Here is a tiny trained network, its code and every weight. The questions are about switching its units off for an input and a class, where a switched-off unit gives its printed mean instead of its output.

import numpy as np


def w(rows, s, z=0):
    codes = np.array(rows[::2]) - 128.0
    scale = np.full(codes.shape[1], s)
    scale[-1] = z or s
    return codes * scale


def norm(h):
    return h / np.sqrt((h * h).mean(-1, keepdims=True) + 1e-5)


def f(y):
    return y / 2 * (1 + np.tanh(0.7978845608 * (y + 0.044715 * y**3)))


def log_softmax(a):
    a = a - a.max(-1, keepdims=True)
    return a - np.log(np.exp(a).sum(-1, keepdims=True))


def net(x, mask):
    res = np.array(x, float).reshape(1, 5) / 4 @ E
    u = 0
    for l in range(4):
        y = f(norm(res) @ A[l][:, :-1].T + A[l][:, -1])
        res = res + np.where(mask[u : u + 8], y, B[l][:, -1]) @ B[l][:, :-1]
        u += 8
    return log_softmax(norm(res)[-1] @ U[:, :-1].T + U[:, -1])


A, B = {}, {}
E = w([
[144,79,179,28,82,110,92],'x0',
[161,85,103,201,116,56,61],'x1',
[51,172,164,179,164,65,142],'x2',
[54,58,64,137,139,212,254],'x3',
[19,189,50,129,214,158,123],'x4',
],0.0042)
A[0] = w([
[71,89,148,67,112,137,149,103],'0.n1',
[132,132,124,108,107,113,124,81],'0.n2',
[143,112,145,161,140,122,115,147],'0.n3',
[187,20,74,184,98,95,187,4],'0.n4',
[76,52,122,53,127,167,141,109],'0.n5',
[174,136,62,127,140,161,111,54],'0.n6',
[177,124,105,96,142,128,119,44],'0.n7',
[82,127,142,73,113,255,217,2],'0.n8',
],0.0072,0.0039)
B[0] = w([
[138,138,118,91,148,104,163,173],'0.n1',
[120,120,141,121,131,120,125,112],'0.n2',
[133,207,122,102,95,141,168,159],'0.n3',
[78,73,194,250,47,226,82,195],'0.n4',
[126,155,151,145,130,70,177,223],'0.n5',
[155,166,74,132,134,168,101,125],'0.n6',
[161,88,105,125,105,136,102,111],'0.n7',
[131,24,2,102,117,87,199,255],'0.n8',
],0.0065,0.0031)
A[1] = w([
[142,20,206,199,49,212,137,69],'1.n1',
[96,72,155,96,50,225,250,114],'1.n2',
[168,155,132,136,80,41,159,74],'1.n3',
[255,23,219,62,66,139,37,20],'1.n4',
[223,125,41,114,110,242,102,70],'1.n5',
[160,133,146,98,59,99,143,4],'1.n6',
[64,85,126,130,210,118,198,29],'1.n7',
[85,162,136,126,207,157,132,24],'1.n8',
],0.0048,0.0024)
B[1] = w([
[49,143,126,201,73,149,134,204],'1.n1',
[164,127,172,186,78,142,184,219],'1.n2',
[143,176,167,94,153,126,147,148],'1.n3',
[53,182,47,98,2,154,65,253],'1.n4',
[191,167,163,153,176,185,118,154],'1.n5',
[114,148,166,110,120,143,98,124],'1.n6',
[117,146,68,74,130,80,81,156],'1.n7',
[92,70,115,172,124,140,93,115],'1.n8',
],0.0064,0.0037)
A[2] = w([
[108,128,254,195,114,113,106,97],'2.n1',
[203,157,170,158,176,125,66,137],'2.n2',
[147,125,155,55,93,119,65,1],'2.n3',
[120,91,171,35,83,83,112,60],'2.n4',
[104,107,83,158,198,122,130,83],'2.n5',
[96,46,156,34,172,158,217,83],'2.n6',
[160,164,252,117,156,32,163,87],'2.n7',
[96,149,64,167,161,107,97,83],'2.n8',
],0.0069,0.0028)
B[2] = w([
[157,21,111,254,96,147,154,238],'2.n1',
[187,83,48,150,139,180,169,207],'2.n2',
[84,210,34,130,64,32,102,193],'2.n3',
[112,205,185,37,183,43,135,214],'2.n4',
[133,128,208,70,123,149,78,186],'2.n5',
[157,46,37,61,177,71,237,249],'2.n6',
[235,72,237,174,207,35,91,234],'2.n7',
[75,132,193,84,140,205,140,198],'2.n8',
],0.0053,0.0022)
A[3] = w([
[2,167,140,97,232,142,124,50],'3.n1',
[131,127,54,111,20,182,178,1],'3.n2',
[141,111,92,114,96,112,249,80],'3.n3',
[168,184,147,21,62,67,75,38],'3.n4',
[113,108,85,144,139,157,208,21],'3.n5',
[146,181,133,68,92,94,97,90],'3.n6',
[117,148,184,171,48,173,153,30],'3.n7',
[123,121,60,211,168,126,226,121],'3.n8',
],0.0072,0.0023)
B[3] = w([
[73,73,254,103,141,204,107,186],'3.n1',
[115,93,156,105,191,49,189,224],'3.n2',
[208,55,61,38,154,216,110,225],'3.n3',
[71,211,103,106,100,92,160,244],'3.n4',
[151,124,93,114,106,59,93,184],'3.n5',
[100,231,114,140,88,108,162,186],'3.n6',
[149,134,206,127,54,153,186,175],'3.n7',
[112,126,80,54,96,79,65,253],'3.n8',
],0.0059,0.004)
U = w([
[202,129,184,220,190,66,85,101],'0',
[124,154,199,62,188,50,182,1],'1',
[106,254,103,106,64,67,88,201],'2',
[200,188,59,152,173,213,87,83],'3',
[39,119,193,116,196,198,80,164],'4',
[108,79,126,240,41,169,138,165],'5',
[132,59,37,41,153,132,190,196],'6',
[187,161,182,105,83,154,188,5],'7',
],0.016,0.0048)

Each question gives the input, the list of numbers given to net, and the class t.
The units are the neurons (one row each of A and B). Each row of codes is followed by its name. A weight is (code - 128) times the scale printed after its matrix; where a second scale follows, it is the last column's (A, B and U).
mask holds one flag per neuron, layer by layer. A switched-off neuron (its flag False) gives its mean, the last column of its row in B, instead of its output. The means were averaged over made-up inputs and are rounded, as every weight is.
A unit's drop is (log p(t) with every unit on - log p(t) with that unit switched off) / (log p(t) with every unit on - log p(t) with every unit switched off).
The circuit of an input: a set's keep is (log p(t) with only the set's units on - log p(t) with every unit switched off) / (log p(t) with every unit on - log p(t) with every unit switched off). Starting from the 12 units with the biggest drops (on a tie, the unit counted first), units are removed one at a time, each time the one whose removal leaves the highest keep (on an exact tie, the one counted first), for as long as the keep stays at least 0.8.
units of the circuit, in order: the units of the circuit, biggest drop first
top k neurons: the k neurons with the biggest drops, biggest first
k most important neurons of layer l: the k neurons of layer l with the biggest drops, biggest first
drop when u is switched off: that unit's drop, to one decimal
input [2,7,-7,8,4], class 5: units of the circuit, in order -> (0.n4)
input [-5,2,-8,0,7], class 3: top 2 neurons -> (1.n5 0.n6)
input [1,8,-6,-1,3], class 5: top 2 neurons -> (0.n4 3.n3)
input [-6,-3,2,-8,4], class 4: units of the circuit, in order -> (2.n8 3.n1)
input [-2,2,6,1,-3], class 0: units of the circuit, in order -> (1.n4 2.n7)
input [0,1,-3,-2,-3], class 2: 2 most important neurons of layer 1 -> (1.n4 1.n2)
input [-7,-5,-6,-3,3], class 3: top 3 neurons -> (1.n5 2.n6 0.n6)
input [-1,-2,-2,-1,-7], class 5: top 2 neurons -> (1.n1 0.n4)
input [-8,-8,-2,-6,-1], class 3: top 2 neurons -> (0.n5 2.n2)
input [-1,6,-1,-6,6], class 0: 2 most important neurons of layer 3 -> (3.n3 3.n4)
input [7,5,4,4,2], class 1: top 3 neurons -> (0.n1 0.n8 1.n7)
input [-8,-3,-1,-5,0], class 3: top 2 neurons -> (2.n2 0.n5)
input [3,-8,6,-2,3], class 6: top 2 neurons -> (2.n6 0.n8)
input [6,-6,3,-4,5], class 1: units of the circuit, in order -> (1.n4)
input [-8,-3,0,-4,-4], class 0: top 2 neurons -> (2.n7 1.n4)
input [2,2,6,-5,-3], class 0: 2 most important neurons of layer 1 -> (1.n7 1.n3)
input [7,8,3,4,3], class 5: top 2 neurons -> (0.n4 0.n8)
input [2,-1,8,4,-7], class 5: top 2 neurons -> (1.n1 0.n4)
input [5,4,-6,-1,8], class 3: 3 most important neurons of layer 0 -> (0.n6 0.n8 0.n7)
input [0,7,2,-7,-8], class 2: units of the circuit, in order -> (1.n4)
input [8,3,-3,2,2], class 2: top 2 neurons -> (0.n8 1.n4)
input [-8,3,1,6,3], class 4: drop when 3.n1 is switched off -> 0.2
input [2,7,3,2,8], class 4: drop when 1.n3 is switched off -> 0.0
input [-4,-8,1,-4,-2], class 0: drop when 2.n7 is switched off -> 0.8
